Below is a small trained network, with its code and all its weights. Each question gives an input and a class and asks what happens when units are switched off, that is, made to give their printed mean instead of their output.

import numpy as np


def w(rows, s, z=0):
    codes = np.array(rows[::2]) - 128.0
    scale = np.full(codes.shape[1], s)
    scale[-1] = z or s
    return codes * scale


def f(y):
    return y / 2 * (1 + np.tanh(0.7978845608 * (y + 0.044715 * y**3)))


def log_softmax(a):
    a = a - a.max(-1, keepdims=True)
    return a - np.log(np.exp(a).sum(-1, keepdims=True))


def net(x, mask):
    res = np.array(x, float).reshape(1, 5) / 4 @ E
    y = f(res @ A[0][:, :-1].T + A[0][:, -1])
    res = res + np.where(mask, y, B[0][:, -1]) @ B[0][:, :-1]
    return log_softmax(res[-1] @ U[:, :-1].T + U[:, -1])


A, B = {}, {}
E = w([
[12,134,136],'x0',
[110,142,165],'x1',
[113,35,127],'x2',
[67,92,188],'x3',
[86,179,47],'x4',
],0.011)
A[0] = w([
[28,119,225,1],'N0',
[7,161,141,157],'N1',
[130,201,98,167],'N2',
[129,199,113,175],'N3',
[159,73,189,115],'N4',
[174,102,185,105],'N5',
[95,153,98,66],'N6',
[132,152,156,95],'N7',
[77,153,89,52],'N8',
[170,120,193,179],'N9',
[134,45,109,179],'N10',
[87,128,89,93],'N11',
[132,231,84,171],'N12',
[55,183,92,10],'N13',
[171,104,154,41],'N14',
[120,129,126,66],'N15',
[130,168,37,209],'N16',
[91,96,62,108],'N17',
[121,139,113,159],'N18',
[83,156,89,60],'N19',
[36,154,141,125],'N20',
[134,195,114,167],'N21',
],0.017,0.0076)
B[0] = w([
[29,132,158,216],'N0',
[62,83,203,252],'N1',
[254,142,146,195],'N2',
[177,127,169,189],'N3',
[92,155,72,187],'N4',
[84,218,73,170],'N5',
[161,78,148,151],'N6',
[114,146,120,130],'N7',
[137,77,152,163],'N8',
[125,203,86,181],'N9',
[101,107,52,190],'N10',
[143,56,147,155],'N11',
[196,123,155,223],'N12',
[135,111,176,182],'N13',
[110,203,116,146],'N14',
[122,122,146,120],'N15',
[162,94,105,220],'N16',
[131,69,84,161],'N17',
[150,110,132,145],'N18',
[161,70,154,162],'N19',
[87,111,164,215],'N20',
[161,144,154,183],'N21',
],0.011,0.016)
U = w([
[162,59,226,51],'0',
[94,203,31,65],'1',
[2,109,200,114],'2',
[122,37,46,112],'3',
[107,89,82,252],'4',
[186,161,183,176],'5',
[214,179,153,114],'6',
],0.0085,0.013)

Each question gives the input, the list of numbers given to net, and the class t.
The units are the neurons (one row each of A and B). Each row of codes is followed by its name. A weight is (code - 128) times the scale printed after its matrix; where a second scale follows, it is the last column's (A, B and U).
mask holds one flag per neuron, in row order. A switched-off neuron (its flag False) gives its mean, the last column of its row in B, instead of its output. The means were averaged over made-up inputs and are rounded, as every weight is.
A unit's drop is (log p(t) with every unit on - log p(t) with that unit switched off) / (log p(t) with every unit on - log p(t) with every unit switched off).
The circuit of an input: a set's keep is (log p(t) with only the set's units on - log p(t) with every unit switched off) / (log p(t) with every unit on - log p(t) with every unit switched off). Starting from the 12 units with the biggest drops (on a tie, the unit counted first), units are removed one at a time, each time the one whose removal leaves the highest keep (on an exact tie, the one counted first), for as long as the keep stays at least 0.8.
circuit, biggest first: the units of the circuit, biggest drop first
most important unit: the unit with the biggest drop
top k neurons: the k neurons with the biggest drops, biggest first
drop of u: that unit's drop, to one decimal
input [2,-3,-8,-5,-2], class 6: circuit, biggest first -> N1, N2
input [-1,-8,-5,-4,-4], class 6: most important unit -> N1
input [3,-8,2,6,8], class 0: circuit, biggest first -> N19, N11, N13
input [-1,4,-3,-6,8], class 6: top 2 neurons -> N2, N1
input [-2,-7,-6,7,2], class 6: circuit, biggest first -> N1, N0
input [-1,-6,5,-2,-2], class 3: top 2 neurons -> N10, N0
input [-6,-8,3,0,6], class 3: top 2 neurons -> N16, N17
input [0,-5,0,-4,4], class 6: drop of N2 -> 0.1
input [-1,-5,4,6,7], class 3: drop of N10 -> 0.1
input [-6,-6,5,-6,5], class 3: drop of N16 -> 0.3
